Below are the code and all the weights of a small trained network. Each question names an input and a class and asks about switching units off, where a switched-off unit gives its printed mean instead of its output.

import numpy as np


def w(rows, s, z=0):
    codes = np.array(rows[::2]) - 128.0
    scale = np.full(codes.shape[1], s)
    scale[-1] = z or s
    return codes * scale


def norm(h):
    return h / np.sqrt((h * h).mean(-1, keepdims=True) + 1e-5)


def f(y):
    return np.maximum(y, 0)


def log_softmax(a):
    a = a - a.max(-1, keepdims=True)
    return a - np.log(np.exp(a).sum(-1, keepdims=True))


def net(x, mask):
    res = np.array(x, float).reshape(1, 5) / 4 @ E
    u = 0
    for l in range(2):
        y = f(norm(res) @ A[l][:, :-1].T + A[l][:, -1])
        res = res + np.where(mask[u : u + 13], y, B[l][:, -1]) @ B[l][:, :-1]
        u += 13
    return log_softmax(norm(res)[-1] @ U[:, :-1].T + U[:, -1])


A, B = {}, {}
E = w([
[124,128,130,124,126,128,124,129,129],'x0',
[178,88,198,108,118,112,117,97,126],'x1',
[130,109,160,166,126,98,127,211,134],'x2',
[156,80,105,146,88,196,120,147,12],'x3',
[121,192,192,118,168,163,132,137,102],'x4',
],0.011)
A[0] = w([
[183,160,96,138,164,132,187,58,110,20],'L0N0',
[173,87,116,182,95,219,85,182,55,72],'L0N1',
[141,92,169,178,109,115,120,255,83,81],'L0N2',
[91,140,122,97,143,142,114,42,163,121],'L0N3',
[120,189,221,140,154,239,140,165,68,53],'L0N4',
[157,29,45,153,42,107,84,138,122,94],'L0N5',
[165,102,148,183,100,102,148,237,134,3],'L0N6',
[163,151,76,61,108,195,88,41,78,81],'L0N7',
[198,73,190,74,99,112,136,103,99,29],'L0N8',
[43,164,48,93,120,124,185,153,119,48],'L0N9',
[170,170,170,197,119,72,125,215,145,58],'L0N10',
[79,176,21,158,138,193,132,214,101,57],'L0N11',
[193,63,239,135,96,154,114,83,153,88],'L0N12',
],0.0097,0.0059)
B[0] = w([
[86,111,127,107,127,140,97,166,116,145],'L0N0',
[145,137,250,144,49,102,245,131,120,249],'L0N1',
[59,58,117,94,168,202,124,141,119,220],'L0N2',
[117,71,139,79,119,135,150,194,144,188],'L0N3',
[192,166,1,71,194,36,109,129,60,217],'L0N4',
[173,180,68,86,216,55,120,132,62,255],'L0N5',
[63,69,71,37,161,173,76,118,186,178],'L0N6',
[41,20,149,59,167,189,145,179,162,214],'L0N7',
[156,189,148,194,89,204,5,88,185,187],'L0N8',
[169,123,165,145,90,153,36,134,144,189],'L0N9',
[54,115,128,37,130,139,92,153,188,185],'L0N10',
[156,165,161,216,109,172,31,80,175,222],'L0N11',
[124,173,112,199,96,148,37,147,127,212],'L0N12',
],0.0085)
A[1] = w([
[111,119,107,173,150,189,107,151,149,117],'L1N0',
[169,179,69,117,176,91,117,99,104,209],'L1N1',
[115,150,131,90,76,49,192,145,182,3],'L1N2',
[155,81,154,100,108,153,122,161,93,101],'L1N3',
[98,159,113,111,138,99,80,174,206,80],'L1N4',
[95,147,171,147,96,92,181,103,172,30],'L1N5',
[131,91,103,92,134,182,150,59,160,58],'L1N6',
[131,161,140,249,103,169,68,83,149,110],'L1N7',
[125,113,145,167,63,157,239,108,61,11],'L1N8',
[163,83,53,140,113,42,117,109,129,57],'L1N9',
[55,76,139,100,118,164,138,141,146,23],'L1N10',
[143,141,151,106,127,138,108,127,79,148],'L1N11',
[117,95,147,110,114,143,130,202,132,100],'L1N12',
],0.011,0.0041)
B[1] = w([
[91,121,150,96,61,117,88,66,148,186],'L1N0',
[190,138,144,108,131,45,134,218,88,202],'L1N1',
[162,105,168,214,106,212,212,112,80,155],'L1N2',
[85,152,148,170,143,138,172,81,198,197],'L1N3',
[159,104,137,178,106,165,189,72,54,254],'L1N4',
[203,100,108,176,91,183,198,114,66,139],'L1N5',
[56,84,74,111,149,114,56,177,113,151],'L1N6',
[177,180,122,173,55,82,56,118,226,212],'L1N7',
[174,123,205,210,162,152,223,92,140,159],'L1N8',
[121,254,110,67,166,59,116,171,62,166],'L1N9',
[52,130,120,109,178,150,134,128,138,183],'L1N10',
[142,164,66,148,99,86,174,124,197,191],'L1N11',
[69,71,124,110,110,109,167,138,131,182],'L1N12',
],0.0081,0.0092)
U = w([
[21,44,126,44,156,183,112,136,153,207],'0',
[174,160,140,168,60,141,25,104,175,102],'1',
[161,100,167,185,114,167,249,88,105,2],'2',
[176,154,97,59,187,45,132,186,61,203],'3',
],0.015,0.00095)

Each question gives the input, the list of numbers given to net, and the class t.
The units are the neurons (one row each of A and B). Each row of codes is followed by its name. A weight is (code - 128) times the scale printed after its matrix; where a second scale follows, it is the last column's (A, B and U).
mask holds one flag per neuron, layer by layer. A switched-off neuron (its flag False) gives its mean, the last column of its row in B, instead of its output. The means were averaged over made-up inputs and are rounded, as every weight is.
A unit's drop is (log p(t) with every unit on - log p(t) with that unit switched off) / (log p(t) with every unit on - log p(t) with every unit switched off).
The circuit of an input: a set's keep is (log p(t) with only the set's units on - log p(t) with every unit switched off) / (log p(t) with every unit on - log p(t) with every unit switched off). Starting from the 12 units with the biggest drops (on a tie, the unit counted first), units are removed one at a time, each time the one whose removal leaves the highest keep (on an exact tie, the one counted first), for as long as the keep stays at least 0.8.
units of the circuit, in order: the units of the circuit, biggest drop first
most important unit: the unit with the biggest drop
k most important neurons: the k neurons with the biggest drops, biggest first
k most important neurons of layer l: the k neurons of layer l with the biggest drops, biggest first
input [2,7,-7,-5,3], class 0: most important unit -> L0N3
input [6,-5,5,-5,5], class 0: 3 most important neurons of layer 1 -> (L1N7, L1N8, L1N11)
input [-6,-7,3,7,1], class 1: 2 most important neurons -> (L0N11, L1N7)
input [8,5,-6,-5,-7], class 3: units of the circuit, in order -> (L1N9, L0N11)
input [0,7,2,5,8], class 3: 2 most important neurons -> (L0N4, L0N11)
input [7,-1,5,-7,3], class 2: 2 most important neurons -> (L0N7, L0N2)
input [-7,-5,-7,0,-8], class 3: 2 most important neurons -> (L0N5, L0N2)
input [-3,6,7,8,-4], class 2: 2 most important neurons -> (L0N1, L0N7)
input [4,6,8,3,8], class 0: 3 most important neurons -> (L0N2, L0N5, L0N10)
input [-3,6,-7,-2,6], class 0: 3 most important neurons -> (L0N7, L0N5, L0N3)
input [-7,2,-7,2,-5], class 0: 2 most important neurons -> (L0N7, L0N4)
input [-1,6,0,-7,-1], class 2: 3 most important neurons -> (L0N11, L0N9, L1N4)
input [-5,2,-3,-6,-5], class 2: 2 most important neurons of layer 0 -> (L0N4, L0N5)
input [-7,0,2,5,7], class 3: units of the circuit, in order -> (L0N4)
input [-5,-8,2,0,7], class 1: 2 most important neurons -> (L0N11, L0N5)
input [-7,2,-6,4,-5], class 0: 2 most important neurons of layer 0 -> (L0N7, L0N4)
input [-6,5,0,-6,-5], class 2: units of the circuit, in order -> (L0N11, L1N2)
input [8,-8,-3,-1,8], class 1: 4 most important neurons -> (L0N11, L0N5, L0N9, L1N7)
input [-6,0,-2,-4,-4], class 2: 4 most important neurons -> (L1N2, L0N4, L0N5, L0N2)
input [-4,6,-4,-7,2], class 2: 3 most important neurons -> (L0N11, L0N3, L0N9)
input [-1,3,7,-6,2], class 0: 2 most important neurons -> (L0N10, L0N1)
input [6,6,4,-7,0], class 2: 2 most important neurons of layer 1 -> (L1N4, L1N2)
input [3,5,6,4,-1], class 0: units of the circuit, in order -> (L0N2)
input [2,-8,-6,6,0], class 1: 2 most important neurons of layer 0 -> (L0N11, L0N2)
input [-1,-8,0,-6,7], class 1: 4 most important neurons of layer 0 -> (L0N5, L0N1, L0N9, L0N11)
input [-6,-4,-6,4,7], class 3: 2 most important neurons of layer 0 -> (L0N4, L0N2)
input [6,-8,-3,7,5], class 1: units of the circuit, in order -> (L0N11)
